Below are the code and all the weights of a small trained network. Each question names an input and a target symbol and asks about switching units off, where a switched-off unit gives its printed mean instead of its output.

import numpy as np


def w(rows, s, z=0):
    codes = np.array(rows[::2]) - 128.0
    scale = np.full(codes.shape[1], s)
    scale[-1] = z or s
    return codes * scale


def norm(h):
    return h / np.sqrt((h * h).mean(-1, keepdims=True) + 1e-5)


def f(y):
    return np.maximum(y, 0)


def softmax(a):
    e = np.exp(a - a.max(-1, keepdims=True))
    return e / e.sum(-1, keepdims=True)


def log_softmax(a):
    a = a - a.max(-1, keepdims=True)
    return a - np.log(np.exp(a).sum(-1, keepdims=True))


def net(x, mask):
    ids = ['ΔΘΛΦαβγεζηξπσψ'.index(c) for c in x.split()]
    T = len(ids)
    res = E[ids] + P[:T]
    r = norm(res)
    for j in range(2):
        rows = slice(3 * j, 3 * j + 3)
        q, k, v = (r @ M[0][rows].T for M in (Q, K, V))
        z = softmax(np.where(np.tri(T) > 0, q @ k.T / 3**0.5, -1e9)) @ v
        o = O[0][rows]
        res = res + np.where(mask[j], z, o[:, -1]) @ o[:, :-1]
    y = f(norm(res) @ A[0][:, :-1].T + A[0][:, -1])
    res = res + np.where(mask[2:6], y, B[0][:, -1]) @ B[0][:, :-1]
    return log_softmax(norm(res)[-1] @ U[:, :-1].T + U[:, -1])


Q, K, V, O, A, B = {}, {}, {}, {}, {}, {}
E = w([
[125,134,120],'Δ',
[128,139,124],'Θ',
[131,112,101],'Λ',
[130,108,96],'Φ',
[139,106,97],'α',
[148,116,105],'β',
[124,138,123],'γ',
[144,152,120],'ε',
[125,105,91],'ζ',
[2,143,175],'η',
[134,108,97],'ξ',
[132,134,128],'π',
[140,153,121],'σ',
[153,117,98],'ψ',
],0.014)
P = w([
[112,135,162],'0',
[90,93,188],'1',
[69,132,146],'2',
[161,168,212],'3',
[102,190,121],'4',
[83,73,156],'5',
[14,133,108],'6',
[184,255,138],'7',
[132,202,92],'8',
],0.0061)
Q[0] = w([
[210,20,246],'head 1',
[1,83,110],'head 1',
[117,51,63],'head 1',
[188,163,155],'head 2',
[184,120,112],'head 2',
[101,154,165],'head 2',
],0.0085)
K[0] = w([
[206,67,253],'head 1',
[225,246,23],'head 1',
[149,242,176],'head 1',
[18,13,176],'head 2',
[107,84,158],'head 2',
[145,83,44],'head 2',
],0.0069)
V[0] = w([
[2,103,102],'head 1',
[68,135,190],'head 1',
[52,233,183],'head 1',
[146,213,109],'head 2',
[132,175,38],'head 2',
[131,133,137],'head 2',
],0.0081)
O[0] = w([
[119,6,143,195],'head 1',
[93,111,174,21],'head 1',
[170,102,220,7],'head 1',
[158,182,128,111],'head 2',
[253,138,103,214],'head 2',
[110,160,147,115],'head 2',
],0.008,0.0021)
A[0] = w([
[248,26,188,118],'neuron 1',
[222,151,41,160],'neuron 2',
[208,91,1,91],'neuron 3',
[125,74,163,3],'neuron 4',
],0.0031,0.0023)
B[0] = w([
[177,190,104,190],'neuron 1',
[252,28,155,254],'neuron 2',
[150,159,237,239],'neuron 3',
[82,162,183,129],'neuron 4',
],0.0034,0.0032)
U = w([
[210,211,240,173],'Δ',
[120,117,183,80],'Θ',
[115,31,79,139],'Λ',
[113,124,105,56],'Φ',
[103,76,105,88],'α',
[110,141,132,3],'β',
[146,189,174,84],'γ',
[110,85,87,87],'ε',
[197,224,2,202],'ζ',
[60,146,179,217],'η',
[117,73,193,142],'ξ',
[112,161,109,64],'π',
[132,81,204,162],'σ',
[107,95,119,111],'ψ',
],0.0081,0.0049)

Each question gives the input, a string of symbols that net reads in full, and the target symbol t.
The units are the heads (3 rows each of Q, K, V and O) and the neurons (one row each of A and B). Each row of codes is followed by its name. A weight is (code - 128) times the scale printed after its matrix; where a second scale follows, it is the last column's (O, A, B and U).
mask holds one flag per unit, heads first, then neurons. A switched-off unit (its flag False) gives its mean, the last column of its rows in O or B, instead of its output. The means were averaged over made-up inputs and are rounded, as every weight is.
A unit's drop is (log p(t) with every unit on - log p(t) with that unit switched off) / (log p(t) with every unit on - log p(t) with every unit switched off).
The circuit of an input: a set's keep is (log p(t) with only the set's units on - log p(t) with every unit switched off) / (log p(t) with every unit on - log p(t) with every unit switched off). Starting from all 6 units, units are removed one at a time, each time the one whose removal leaves the highest keep (on an exact tie, the one counted first), for as long as the keep stays at least 0.8.
units of the circuit, in order: the units of the circuit, biggest drop first
top k neurons: the k neurons with the biggest drops, biggest first
heads that matter: for each layer, one digit per head in row order, 1 if its drop is at least 0.15 and else 0, layers parted by /
drop of u: that unit's drop, to one decimal
input ξ Θ Λ ξ ψ σ Δ, target ζ: units of the circuit, in order : (head 2)
input ψ ψ α σ σ ξ σ, target Δ: units of the circuit, in order : (head 1; head 2)
input ψ ξ ζ, target ζ: heads that matter : 10
input ψ ψ σ ψ σ σ Λ, target Δ: heads that matter : 11
input Δ ψ σ ψ γ, target Δ: heads that matter : 10
input σ ζ ψ ψ ψ π γ, target ζ: heads that matter : 01
input ψ ψ ζ Δ, target ζ: heads that matter : 10
input ψ Δ σ ε γ, target Δ: heads that matter : 10
input ζ ψ ξ σ γ ζ, target Δ: top 2 neurons : (neuron 1; neuron 2)
input ψ π Λ, target ζ: drop of head 2 : 0.0
input σ Δ ζ, target Δ: drop of neuron 2 : 0.0
input σ ψ ψ ψ ψ ψ, target ζ: drop of head 1 : 0.6
